Below are the code and all the weights of a small trained network. Each question names an input and a target symbol and asks about switching units off, where a switched-off unit gives its printed mean instead of its output.

import numpy as np


def w(rows, s, z=0):
    codes = np.array(rows[::2]) - 128.0
    scale = np.full(codes.shape[1], s)
    scale[-1] = z or s
    return codes * scale


def f(y):
    return y / 2 * (1 + np.tanh(0.7978845608 * (y + 0.044715 * y**3)))


def softmax(a):
    e = np.exp(a - a.max(-1, keepdims=True))
    return e / e.sum(-1, keepdims=True)


def log_softmax(a):
    a = a - a.max(-1, keepdims=True)
    return a - np.log(np.exp(a).sum(-1, keepdims=True))


def net(x, mask):
    ids = ['ΓΣεζημξτφ'.index(c) for c in x.split()]
    T = len(ids)
    res = E[ids] + P[:T]
    u = 0
    for l in range(2):
        r = res
        for j in range(3):
            rows = slice(2 * j, 2 * j + 2)
            q, k, v = (r @ M[l][rows].T for M in (Q, K, V))
            z = softmax(np.where(np.tri(T) > 0, q @ k.T / 2**0.5, -1e9)) @ v
            o = O[l][rows]
            res = res + np.where(mask[u + j], z, o[:, -1]) @ o[:, :-1]
        u += 3
        y = f(res @ A[l][:, :-1].T + A[l][:, -1])
        res = res + np.where(mask[u : u + 8], y, B[l][:, -1]) @ B[l][:, :-1]
        u += 8
    return log_softmax(res[-1] @ U[:, :-1].T + U[:, -1])


Q, K, V, O, A, B = {}, {}, {}, {}, {}, {}
E = w([
[126,91,255,146,183],'Γ',
[34,31,202,66,17],'Σ',
[100,80,30,16,181],'ε',
[105,224,80,135,184],'ζ',
[153,205,189,107,31],'η',
[17,150,167,4,121],'μ',
[229,104,58,108,91],'ξ',
[33,72,84,182,108],'τ',
[166,87,138,226,16],'φ',
],0.0078)
P = w([
[164,150,129,116,191],'0',
[168,141,158,120,196],'1',
[145,149,148,139,208],'2',
[141,154,150,163,223],'3',
[141,168,156,185,232],'4',
[133,162,157,223,243],'5',
[132,179,155,208,255],'6',
],0.0051)
Q[0] = w([
[117,28,183,155,151],'L0H0',
[26,40,169,69,254],'L0H0',
[202,77,134,92,2],'L0H1',
[156,159,137,165,202],'L0H1',
[97,187,59,192,23],'L0H2',
[247,151,159,55,32],'L0H2',
],0.057)
K[0] = w([
[132,69,83,62,122],'L0H0',
[91,135,25,31,106],'L0H0',
[152,3,64,115,54],'L0H1',
[119,146,117,184,161],'L0H1',
[119,139,253,180,118],'L0H2',
[185,7,149,99,70],'L0H2',
],0.063)
V[0] = w([
[166,100,177,142,193],'L0H0',
[157,73,241,122,255],'L0H0',
[75,152,130,149,77],'L0H1',
[109,124,99,137,166],'L0H1',
[169,123,123,116,85],'L0H2',
[122,132,122,126,102],'L0H2',
],0.0057)
O[0] = w([
[92,149,111,115,182,183],'L0H0',
[76,135,101,81,253,247],'L0H0',
[147,108,95,98,134,108],'L0H1',
[131,157,136,132,152,155],'L0H1',
[130,114,125,129,88,87],'L0H2',
[149,120,124,143,106,102],'L0H2',
],0.0047,0.0014)
A[0] = w([
[84,143,47,111,75,54],'L0N0',
[136,119,54,97,93,20],'L0N1',
[60,174,7,98,22,1],'L0N2',
[114,154,66,78,67,48],'L0N3',
[130,125,61,102,95,21],'L0N4',
[93,127,75,139,46,12],'L0N5',
[97,143,63,126,53,42],'L0N6',
[84,151,52,115,82,50],'L0N7',
],0.017,0.0069)
B[0] = w([
[184,117,147,71,152,6],'L0N0',
[132,178,215,141,83,31],'L0N1',
[149,146,125,137,21,20],'L0N2',
[64,99,122,115,170,17],'L0N3',
[140,137,205,129,82,15],'L0N4',
[151,63,121,177,255,24],'L0N5',
[145,80,117,109,190,2],'L0N6',
[198,65,152,73,97,3],'L0N7',
],0.007,0.0011)
Q[1] = w([
[195,108,91,217,253],'L1H0',
[162,118,131,135,121],'L1H0',
[125,113,117,131,120],'L1H1',
[143,200,76,55,142],'L1H1',
[146,114,145,109,131],'L1H2',
[147,98,136,130,91],'L1H2',
],0.062)
K[1] = w([
[151,131,2,163,132],'L1H0',
[126,132,112,135,106],'L1H0',
[107,123,104,121,99],'L1H1',
[202,153,167,102,198],'L1H1',
[129,125,110,122,121],'L1H2',
[156,115,109,99,129],'L1H2',
],0.073)
V[1] = w([
[114,100,77,126,148],'L1H0',
[207,77,66,187,215],'L1H0',
[137,94,186,145,153],'L1H1',
[107,78,185,182,159],'L1H1',
[48,153,5,116,57],'L1H2',
[145,174,95,118,121],'L1H2',
],0.013)
O[1] = w([
[114,139,102,120,135,217],'L1H0',
[60,222,89,59,4,252],'L1H0',
[114,116,176,171,132,99],'L1H1',
[120,83,159,177,135,154],'L1H1',
[57,164,56,204,97,204],'L1H2',
[121,173,137,133,118,150],'L1H2',
],0.011,0.0023)
A[1] = w([
[77,136,154,97,74,17],'L1N0',
[116,42,140,167,113,62],'L1N1',
[74,169,93,72,255,84],'L1N2',
[88,159,186,101,142,23],'L1N3',
[172,79,179,68,99,2],'L1N4',
[215,221,106,167,142,117],'L1N5',
[208,121,119,238,19,37],'L1N6',
[166,73,11,73,119,68],'L1N7',
],0.014,0.0093)
B[1] = w([
[190,107,127,125,175,163],'L1N0',
[83,213,100,35,214,156],'L1N1',
[79,121,253,137,98,254],'L1N2',
[151,141,104,90,126,124],'L1N3',
[123,70,47,132,120,141],'L1N4',
[177,191,147,124,159,209],'L1N5',
[144,90,204,100,28,159],'L1N6',
[124,70,82,68,119,187],'L1N7',
],0.015,0.0062)
U = w([
[143,48,121,160,150,204],'Γ',
[87,124,120,153,189,95],'Σ',
[68,116,138,109,111,18],'ε',
[100,193,157,166,125,6],'ζ',
[182,122,146,212,163,220],'η',
[98,87,174,201,153,72],'μ',
[145,163,98,117,112,120],'ξ',
[61,109,78,253,132,253],'τ',
[148,109,148,189,76,120],'φ',
],0.0067,0.0048)

Each question gives the input, a string of symbols that net reads in full, and the target symbol t.
The units are the heads (2 rows each of Q, K, V and O) and the neurons (one row each of A and B). Each row of codes is followed by its name. A weight is (code - 128) times the scale printed after its matrix; where a second scale follows, it is the last column's (O, A, B and U).
mask holds one flag per unit, layer by layer, with each layer's heads first. A switched-off unit (its flag False) gives its mean, the last column of its rows in O or B, instead of its output. The means were averaged over made-up inputs and are rounded, as every weight is.
A unit's drop is (log p(t) with every unit on - log p(t) with that unit switched off) / (log p(t) with every unit on - log p(t) with every unit switched off).
The circuit of an input: a set's keep is (log p(t) with only the set's units on - log p(t) with every unit switched off) / (log p(t) with every unit on - log p(t) with every unit switched off). Starting from the 12 units with the biggest drops (on a tie, the unit counted first), units are removed one at a time, each time the one whose removal leaves the highest keep (on an exact tie, the one counted first), for as long as the keep stays at least 0.8.
circuit, biggest first: the units of the circuit, biggest drop first
k most important neurons: the k neurons with the biggest drops, biggest first
k most important neurons of layer l: the k neurons of layer l with the biggest drops, biggest first
heads that matter: for each layer, one digit per head in row order, 1 if its drop is at least 0.15 and else 0, layers parted by /
drop of u: that unit's drop, to one decimal
input ξ ζ φ ζ Γ ξ τ, target ξ: heads that matter -> 100 / 101
input ε φ τ ξ ε ξ, target ξ: circuit, biggest first -> [L1H0 L1H1 L1N2]
input Γ ξ μ ε ξ η, target ξ: 2 most important neurons -> [L1N3 L1N2]
input φ φ τ τ Γ μ, target Γ: 2 most important neurons -> [L1N4 L0N1]
input ζ τ ε Γ φ, target Γ: circuit, biggest first -> [L1H2 L0H0 L1N4]
input ξ ξ ζ ε μ Γ μ, target Γ: heads that matter -> 000 / 011
input τ μ η τ τ Γ τ, target Γ: circuit, biggest first -> [L1H2 L1N4]
input μ Σ Γ μ η τ η, target τ: heads that matter -> 100 / 011
input τ ξ Σ η, target η: circuit, biggest first -> [L1H0 L1N5]
input Γ ζ ε Σ μ τ ζ, target τ: circuit, biggest first -> [L1H1 L1H2 L1N6]
input Σ Γ φ, target Γ: heads that matter -> 110 / 001
input φ η φ φ, target φ: circuit, biggest first -> [L1N6 L0H0 L1N1]
input η η ξ η ξ Γ Γ, target Γ: 2 most important neurons of layer 1 -> [L1N4 L1N5]
input φ η τ ε μ Γ Γ, target Γ: heads that matter -> 010 / 001
input φ φ Σ Γ ε, target Γ: heads that matter -> 010 / 011
input Σ Γ ζ, target Γ: 2 most important neurons of layer 0 -> [L0N1 L0N4]
input η Σ Γ, target Σ: heads that matter -> 000 / 110
input τ ξ τ ε η η ε, target ε: circuit, biggest first -> [L1N2 L1H0 L1N7 L1H1]
input η Γ τ τ ξ, target τ: 2 most important neurons of layer 0 -> [L0N0 L0N7]
input ζ φ Γ η τ η, target τ: heads that matter -> 100 / 010
input Γ φ η η ξ η, target ξ: 3 most important neurons -> [L1N3 L1N2 L1N0]
input τ Σ τ η ξ ξ, target ξ: most important neuron -> [L1N2]
input Γ τ φ τ ε, target τ: most important neuron of layer 1 -> [L1N5]
input τ τ Γ, target τ: drop of L1N1 -> 0.1
input η μ ξ φ, target φ: drop of L1N7 -> 0.0
input ζ ε ε Σ η Σ, target Σ: drop of L0N7 -> 0.0
input τ ζ μ μ Γ ε, target Γ: drop of L0H0 -> -0.1
